Below is a small trained network, with its code and all its weights. Each question gives an input and a class and asks what happens when units are switched off, that is, made to give their printed mean instead of their output.

import numpy as np


def w(rows, s, z=0):
    codes = np.array(rows[::2]) - 128.0
    scale = np.full(codes.shape[1], s)
    scale[-1] = z or s
    return codes * scale


def f(y):
    return np.maximum(y, 0)


def log_softmax(a):
    a = a - a.max(-1, keepdims=True)
    return a - np.log(np.exp(a).sum(-1, keepdims=True))


def net(x, mask):
    res = np.array(x, float).reshape(1, 6) / 4 @ E
    y = f(res @ A[0][:, :-1].T + A[0][:, -1])
    res = res + np.where(mask, y, B[0][:, -1]) @ B[0][:, :-1]
    return log_softmax(res[-1] @ U[:, :-1].T + U[:, -1])


A, B = {}, {}
E = w([
[174,171,95,219,120,217,84,183],'x0',
[205,205,105,44,146,142,131,61],'x1',
[69,202,81,113,187,190,183,250],'x2',
[120,147,142,129,118,137,138,117],'x3',
[126,132,142,130,131,142,136,122],'x4',
[130,112,121,130,134,135,129,129],'x5',
],0.012)
A[0] = w([
[2,108,132,47,159,63,149,125,3],'n0',
[113,121,83,40,167,102,123,63,85],'n1',
[66,88,149,31,160,49,233,152,183],'n2',
[229,223,52,13,166,172,135,113,34],'n3',
[178,86,187,194,70,99,33,70,110],'n4',
[168,132,106,107,74,112,85,33,216],'n5',
[162,118,142,8,138,57,187,49,140],'n6',
],0.0085,0.0035)
B[0] = w([
[190,61,215,101,92,175,84,154,196],'n0',
[50,168,29,145,214,97,171,157,188],'n1',
[207,15,216,148,62,88,135,122,231],'n2',
[183,7,219,115,52,142,103,65,241],'n3',
[195,57,206,114,68,115,87,144,251],'n4',
[125,148,77,147,254,124,156,110,222],'n5',
[67,200,82,126,244,147,195,156,241],'n6',
],0.0096,0.013)
U = w([
[195,93,191,70,91,62,115,24,210],'0',
[199,114,202,90,53,153,76,140,244],'1',
[42,254,10,170,245,186,200,222,30],'2',
],0.0077,0.0011)

Each question gives the input, the list of numbers given to net, and the class t.
The units are the neurons (one row each of A and B). Each row of codes is followed by its name. A weight is (code - 128) times the scale printed after its matrix; where a second scale follows, it is the last column's (A, B and U).
mask holds one flag per neuron, in row order. A switched-off neuron (its flag False) gives its mean, the last column of its row in B, instead of its output. The means were averaged over made-up inputs and are rounded, as every weight is.
A unit's drop is (log p(t) with every unit on - log p(t) with that unit switched off) / (log p(t) with every unit on - log p(t) with every unit switched off).
The circuit of an input: a set's keep is (log p(t) with only the set's units on - log p(t) with every unit switched off) / (log p(t) with every unit on - log p(t) with every unit switched off). Starting from all 7 units, units are removed one at a time, each time the one whose removal leaves the highest keep (on an exact tie, the one counted first), for as long as the keep stays at least 0.8.
circuit, biggest first: the units of the circuit, biggest drop first
top k neurons: the k neurons with the biggest drops, biggest first
drop of u: that unit's drop, to one decimal
input [-6,7,-6,-8,-1,1], class 2: circuit, biggest first	[n6]
input [3,1,7,8,-7,-4], class 1: top 3 neurons	[n6; n3; n5]
input [-7,-2,3,-2,-8,-2], class 1: top 2 neurons	[n0; n5]
input [-8,2,-2,5,0,5], class 2: top 2 neurons	[n6; n1]
input [-5,1,0,-2,-1,4], class 2: top 4 neurons	[n6; n3; n4; n1]
input [-4,8,-3,7,-3,7], class 2: top 2 neurons	[n6; n1]
input [0,2,-2,3,3,-1], class 2: top 2 neurons	[n2; n3]
input [3,-6,1,-1,0,-6], class 2: top 3 neurons	[n3; n2; n4]
input [-6,-4,4,-3,-1,-8], class 1: top 3 neurons	[n0; n5; n3]
input [2,-8,2,0,-2,8], class 2: top 4 neurons	[n3; n4; n2; n0]
input [-4,-7,8,1,8,-3], class 1: drop of n5	0.0
input [2,-5,4,-3,1,-8], class 2: drop of n3	0.6
input [-1,0,7,0,8,7], class 1: drop of n5	0.1
input [-2,6,8,-5,0,1], class 0: circuit, biggest first	[n3]
